((11.056, 4.624, 15.481, 6.369, 12.592, -1.909, 10.596), (14.461, -15.880, 14.602, 1.038, 6.964, 8.786, 18.185)) ==> 4.624
((-1.84, -11.76, 6.54, 7.84, -12.72, -2.21), (9.17, -2.51, 12.08, -2.51, 1.30, -3.41)) ==> -11.76
((42.96, 62.02, -134.36, -7.30), (-168.51, 106.44, -57.70, 28.26)) ==> 62.02
((-1.03, 1.46, 0.42, -1.45), (-0.95, 1.42, -0.18, -1.22)) ==> 1.46
((189.082, -22.233, 57.866, 27.701, 184.887, 1.618), (81.279, -199.019, 158.389, 138.129, 118.742, 156.416)) ==> -22.233
((0.064, -0.047, -0.053, 0.110, 0.011), (-0.191, -0.205, -0.190, 0.117, 0.038)) ==> -0.047
---
[-0.89 -0.58 -0.22  1.16  6.55 -0.37  3.04] ans = -0.37
[ 1.19  6.71 -0.66 -2.05  0.49 -2.67  0.93] ans = -2.67
[-3.52 -3.72 -5.74  8.52 -0.39] ans = 8.52
[ 1.02 -4.60 -0.10  6.39 -3.85 -1.93 -1.46] ans = -1.93
[ 1.96 -6.19 -2.33  3.32  6.65 -3.89  1.39] ans = -3.89
[-6.68  3.06 -1.10  4.94] ans = -1.10
[ 4.36 -4.02  6.84  4.49  2.46] ans = 4.49
[ 7.75 -0.88  0.24 -6.72] ans = 0.24
---
1.81 1.62 -6.71 0.12 → 0.12, 1.81

1.32 7.28 3.56 -0.18 -0.87 2.30 → 2.30, 1.32

7.56 2.79 0.38 -2.70 -2.47 0.81 → 0.81, 7.56

6.61 -4.31 0.32 0.10 -1.05 -2.88 -1.27
-5.21 -4.68 -1.77 -3.12 -4.43 -2.03 1.10
-3.95 -5.83 -1.98 -2.39 -2.17 2.09 0.87
→ -1.27, -3.95

0.07 5.50 6.14 -1.30 -2.57
-0.12 0.60 0.62 -0.22 -0.16
0.64 -0.44 -0.05 0.17 -0.26
→ -2.57, 0.64

-2.52 0.46 1.67 -1.53 -1.57 0.59 2.14
-6.45 2.47 0.90 -1.09 -2.26 1.48 4.32
-2.71 6.02 -2.64 -0.93 -3.72 -1.85 -0.06
→ 2.14, -2.71
---
[-3.28, 1.57, -0.41, -17.37, 12.54]: -0.41, 12.54

[41.5, 161.3, 38.9, -110.3, 28.4]: 38.9, 161.3

[-163.703, -21.548, -47.652, 49.936, -30.731, -140.536, 147.827]: 49.936, 147.827

[-4.4, 19.7, 15.8, -18.1, -14.4, -2.8, -2.5]: -18.1, 19.7

[-103.51, 55.90, 106.60, 15.50, 27.76, -52.39, 62.86]: 15.50, 106.60

[[-1.4, -0.6, -0.9, 0.2, -0.9],
 [1.5, -0.9, 0.6, 0.3, 0.3],
 [0.6, -1.6, 0.2, 0.4, -0.6]]: 0.6, 1.5
---
-5.35 2.40 -7.18 1.70 -4.22 -3.91 4.62 -> 4.62, -5.35

-0.71 -1.62 -4.49 -7.23
3.88 -4.44 -5.63 -5.25
-> -7.23, 3.88

-0.92 -8.64 0.16 -1.38 -1.45 -3.70 -> -3.70, -0.92

-7.47 -0.41 4.43 8.44 3.68 -> 3.68, -7.47

-5.13 -6.08 -6.66 -5.82 3.44
-2.23 -2.56 -2.70 -3.96 3.24
-> 3.44, -2.23

-3.30 1.21 -3.80 3.01 -4.04 -3.25 1.63
-3.15 -4.15 0.67 -3.00 2.91 3.13 -2.24
-6.07 1.52 -2.97 5.43 -6.01 -4.56 2.24
-> 1.63, -6.07
---
array([[487, 842, 502, 574, 566, 540],
       [651, 704, 558, 291, 518, 275],
       [217, 948, 621, 430, 661, 642]]) out 566

array([[-13,  40, -12, -12, -39],
       [ 35, -17,  -8, -17,  14],
       [-31,  44, -13, -19, -23]]) out -12

array([[214, 349, 204, 220, 345, 393],
       [  5, 268,  15,  25, 337, 364],
       [175, 582, 150, 188, 296, 753]]) out 345

array([[8211, 7632, 1877, 3205],
       [3843, 5020, 2483, 6350],
       [7241, 8712, 3660, 4639]]) out 1877

array([[ 45,   0,  40,  15,  14,   8, -31],
       [ 29,  -7, -25,  20,  -6,  36,  11],
       [  4,  19,  37,  12,  28,   8, -22]]) out 8

array([[-944, -435, -913,  121],
       [-189,  552, -610, -592],
       [-162,  824, -616, -383]]) out -913

array([[ -54,   69, -588,  328, -300, -230],
       [ 220, -881, -195, -587, -669,  166],
       [-330,  648, -456,   54, -185, -566]]) out -300

array([[217,  99, 149, 132, 115, 208],
       [232, 110, 174, 172, 104, 157],
       [254,  67, 170, 130,  45, 249]]) out 115
---
-8.20 -2.81 0.27 -0.40 2.74 -2.24 0.77 -> -0.40, 2.74
8.11 2.32 4.26 0.66 6.56 -1.19 -2.58 -> 0.66, 8.11
-2.48 -6.35 -6.09 -5.08 4.22 -> -6.09, 4.22
-2.87 0.14 -0.17 1.14 4.11 3.82 7.47 -> 1.14, 7.47
-7.32 2.66 2.85 0.67 1.29 -3.86 -2.89 -> 0.67, 2.85
-7.56 5.48 2.02 -0.61 0.26 -> 2.02, 5.48
-2.80 -5.50 5.53 -2.62 -7.04 -> 5.53, 5.53
---
694  180  760  246  706
638  169  586  214  710
value 586

130   88  172   16    6  187
202  176  138  119  197  203
 20   11  162  126   29   51
value 126

 50  151  163  135  160  115
 86  166  100   68  208  130
 50  168  123  115  141  112
value 115

 613   906   990  -294  -689
 686  -935   761   828  -654
value 761

1  9  8  6 value 9

5630  8145  1746  5504  5839  9117  9450 value 5839

13  11  71  33
35   4  92  72
value 4
